Below is a small trained network, with its code and all its weights. Each question gives an input and a target symbol and asks what happens when units are switched off, that is, made to give their printed mean instead of their output.

import numpy as np


def w(rows, s, z=0):
    codes = np.array(rows[::2]) - 128.0
    scale = np.full(codes.shape[1], s)
    scale[-1] = z or s
    return codes * scale


def norm(h):
    return h / np.sqrt((h * h).mean(-1, keepdims=True) + 1e-5)


def softmax(a):
    e = np.exp(a - a.max(-1, keepdims=True))
    return e / e.sum(-1, keepdims=True)


def log_softmax(a):
    a = a - a.max(-1, keepdims=True)
    return a - np.log(np.exp(a).sum(-1, keepdims=True))


def net(x, mask):
    ids = ['Πεζηθλξψ'.index(c) for c in x.split()]
    T = len(ids)
    res = E[ids] + P[:T]
    u = 0
    for l in range(3):
        r = norm(res)
        for j in range(2):
            rows = slice(2 * j, 2 * j + 2)
            q, k, v = (r @ M[l][rows].T for M in (Q, K, V))
            z = softmax(np.where(np.tri(T) > 0, q @ k.T / 2**0.5, -1e9)) @ v
            o = O[l][rows]
            res = res + np.where(mask[u + j], z, o[:, -1]) @ o[:, :-1]
        u += 2
    return log_softmax(norm(res)[-1] @ U[:, :-1].T + U[:, -1])


Q, K, V, O = {}, {}, {}, {}
E = w([
[161,113,64,141,99,185,177,98,66],'Π',
[128,142,124,93,84,85,120,157,141],'ε',
[175,163,193,114,140,159,132,166,184],'ζ',
[113,147,83,179,133,85,133,174,76],'η',
[153,109,190,76,114,253,67,198,208],'θ',
[86,150,123,175,50,80,151,169,174],'λ',
[155,201,217,159,135,158,85,119,219],'ξ',
[84,232,167,67,156,84,86,181,165],'ψ',
],0.015)
P = w([
[158,180,4,97,169,243,175,225,184],'0',
[131,133,142,107,115,168,145,177,89],'1',
[127,115,189,114,122,127,144,139,90],'2',
[124,111,71,85,124,123,226,115,230],'3',
[82,143,132,95,113,150,126,166,82],'4',
[123,128,175,130,133,108,101,104,103],'5',
[160,135,51,118,99,107,140,78,237],'6',
[78,137,71,130,138,130,74,127,84],'7',
[122,135,142,158,141,89,39,92,136],'8',
],0.014)
Q[0] = w([
[182,229,66,134,62,155,148,83,79],'0.h1',
[95,116,108,91,141,167,173,181,200],'0.h1',
[173,227,120,165,156,151,51,102,254],'0.h2',
[157,181,232,111,120,86,119,174,201],'0.h2',
],0.0057)
K[0] = w([
[136,94,144,92,54,44,186,86,58],'0.h1',
[130,114,201,98,91,66,253,146,161],'0.h1',
[124,151,80,144,116,171,65,92,145],'0.h2',
[24,69,132,121,88,109,69,135,132],'0.h2',
],0.0061)
V[0] = w([
[36,121,65,64,104,131,235,166,166],'0.h1',
[112,43,216,61,108,39,178,98,64],'0.h1',
[197,201,97,94,67,1,38,156,173],'0.h2',
[68,208,99,113,163,137,101,235,133],'0.h2',
],0.0035)
O[0] = w([
[94,169,1,107,84,193,95,159,138,187],'0.h1',
[148,113,128,199,214,120,75,103,194,9],'0.h1',
[139,187,182,118,87,144,238,62,115,181],'0.h2',
[26,30,71,117,99,210,159,178,66,252],'0.h2',
],0.0073,0.0038)
Q[1] = w([
[100,151,198,166,104,90,137,81,146],'1.h1',
[254,45,129,155,207,81,246,79,194],'1.h1',
[208,71,140,113,148,125,111,39,116],'1.h2',
[117,160,81,160,77,155,173,103,232],'1.h2',
],0.0088)
K[1] = w([
[128,50,78,112,70,85,71,171,121],'1.h1',
[165,20,128,95,125,245,255,181,90],'1.h1',
[210,43,83,180,63,198,150,117,58],'1.h2',
[132,162,183,175,123,174,102,105,212],'1.h2',
],0.0068)
V[1] = w([
[156,91,101,29,85,80,66,175,114],'1.h1',
[151,146,150,25,220,137,56,55,154],'1.h1',
[145,76,109,129,133,197,136,43,73],'1.h2',
[165,109,74,1,165,15,105,49,11],'1.h2',
],0.0069)
O[1] = w([
[193,139,204,147,173,177,101,32,84,143],'1.h1',
[90,148,99,202,10,226,213,176,112,83],'1.h1',
[186,185,147,116,96,1,195,214,165,95],'1.h2',
[116,136,251,206,109,146,88,94,147,7],'1.h2',
],0.0085,0.012)
Q[2] = w([
[91,158,134,140,90,115,172,185,214],'2.h1',
[130,97,118,142,152,71,193,71,198],'2.h1',
[170,74,113,222,123,79,255,181,232],'2.h2',
[132,104,106,138,154,143,145,122,78],'2.h2',
],0.011)
K[2] = w([
[96,152,113,122,127,161,179,211,37],'2.h1',
[188,163,127,98,163,2,226,148,45],'2.h1',
[164,92,150,55,133,143,141,222,136],'2.h2',
[128,183,143,75,196,99,57,121,198],'2.h2',
],0.0078)
V[2] = w([
[107,104,72,166,156,67,122,155,178],'2.h1',
[100,39,181,95,43,148,122,194,203],'2.h1',
[223,66,114,100,47,134,118,21,143],'2.h2',
[119,190,213,141,69,166,58,104,254],'2.h2',
],0.006)
O[2] = w([
[125,125,120,105,187,154,132,116,151,90],'2.h1',
[244,142,115,111,165,106,12,100,128,127],'2.h1',
[153,229,136,31,174,57,183,136,152,108],'2.h2',
[121,90,116,42,104,151,106,148,94,1],'2.h2',
],0.011,0.0063)
U = w([
[155,196,182,219,69,88,167,186,167,219],'Π',
[153,190,188,87,108,148,194,46,48,34],'ε',
[170,113,124,134,130,128,153,85,160,6],'ζ',
[85,106,161,224,194,127,101,115,113,182],'η',
[254,126,108,136,102,107,6,95,139,71],'θ',
[107,34,104,94,187,69,102,84,166,99],'λ',
[95,122,67,132,92,140,184,242,163,171],'ξ',
[84,81,177,161,42,206,136,78,101,169],'ψ',
],0.0074,0.0023)

Each question gives the input, a string of symbols that net reads in full, and the target symbol t.
The units are the heads (2 rows each of Q, K, V and O). Each row of codes is followed by its name. A weight is (code - 128) times the scale printed after its matrix; where a second scale follows, it is the last column's (O and U).
mask holds one flag per head, layer by layer. A switched-off head (its flag False) gives its mean, the last column of its rows in O, instead of its output. The means were averaged over made-up inputs and are rounded, as every weight is.
A unit's drop is (log p(t) with every unit on - log p(t) with that unit switched off) / (log p(t) with every unit on - log p(t) with every unit switched off).
The circuit of an input: a set's keep is (log p(t) with only the set's units on - log p(t) with every unit switched off) / (log p(t) with every unit on - log p(t) with every unit switched off). Starting from all 6 units, units are removed one at a time, each time the one whose removal leaves the highest keep (on an exact tie, the one counted first), for as long as the keep stays at least 0.8.
units of the circuit, in order: the units of the circuit, biggest drop first
most important unit: the unit with the biggest drop
heads that matter: for each layer, one digit per head in row order, 1 if its drop is at least 0.15 and else 0, layers parted by /
drop when u is switched off: that unit's drop, to one decimal
input θ ξ ε, target ε: most important unit	0.h2
input ψ ξ λ, target λ: units of the circuit, in order	[1.h1; 0.h2]
input ξ η Π, target Π: units of the circuit, in order	[1.h2; 0.h2]
input ε η λ, target λ: heads that matter	00 / 10 / 00
input ξ ξ ξ ξ η ε ψ ε, target ψ: units of the circuit, in order	[1.h2; 1.h1]
input θ ξ θ θ λ ξ ε Π ε, target ε: units of the circuit, in order	[1.h1; 2.h2]
input ε ξ ξ ξ λ ξ θ λ ζ, target λ: heads that matter	00 / 10 / 10
input ε η ζ, target η: heads that matter	00 / 00 / 01
input θ ε η ξ ξ ψ ξ ξ ζ, target ψ: heads that matter	10 / 01 / 01
input ξ Π ξ, target Π: units of the circuit, in order	[0.h1; 2.h2; 1.h1]
input ξ ζ ε ξ ε ξ Π Π, target ξ: heads that matter	00 / 10 / 00
input Π ε ξ ξ Π ζ, target Π: heads that matter	00 / 01 / 00
input Π ξ η ξ ε η Π ε, target η: heads that matter	00 / 01 / 10
input λ θ η λ ε, target λ: most important unit	1.h1
input ε ζ θ θ ε, target θ: heads that matter	00 / 00 / 10
input ε ξ ξ ξ ξ, target ξ: heads that matter	00 / 11 / 00
input η ζ ξ ψ ξ ξ, target ψ: units of the circuit, in order	[2.h2; 1.h1]
input Π ξ Π ξ η ξ, target η: units of the circuit, in order	[2.h2; 1.h2; 2.h1; 0.h2]
input Π ε ε λ ε, target λ: heads that matter	10 / 10 / 00
input θ ξ ξ ζ ε ξ ε ξ ξ, target ε: most important unit	0.h1
input ξ ξ ξ θ ξ ξ ζ Π ψ, target ψ: heads that matter	00 / 11 / 00
input ξ ε ε ξ ξ η λ λ ξ, target λ: heads that matter	11 / 10 / 10
input ξ η ξ, target η: heads that matter	10 / 10 / 01
input ε λ ξ, target λ: drop when 1.h1 is switched off	0.8
input ψ ξ ψ ψ η, target ψ: drop when 0.h1 is switched off	0.0
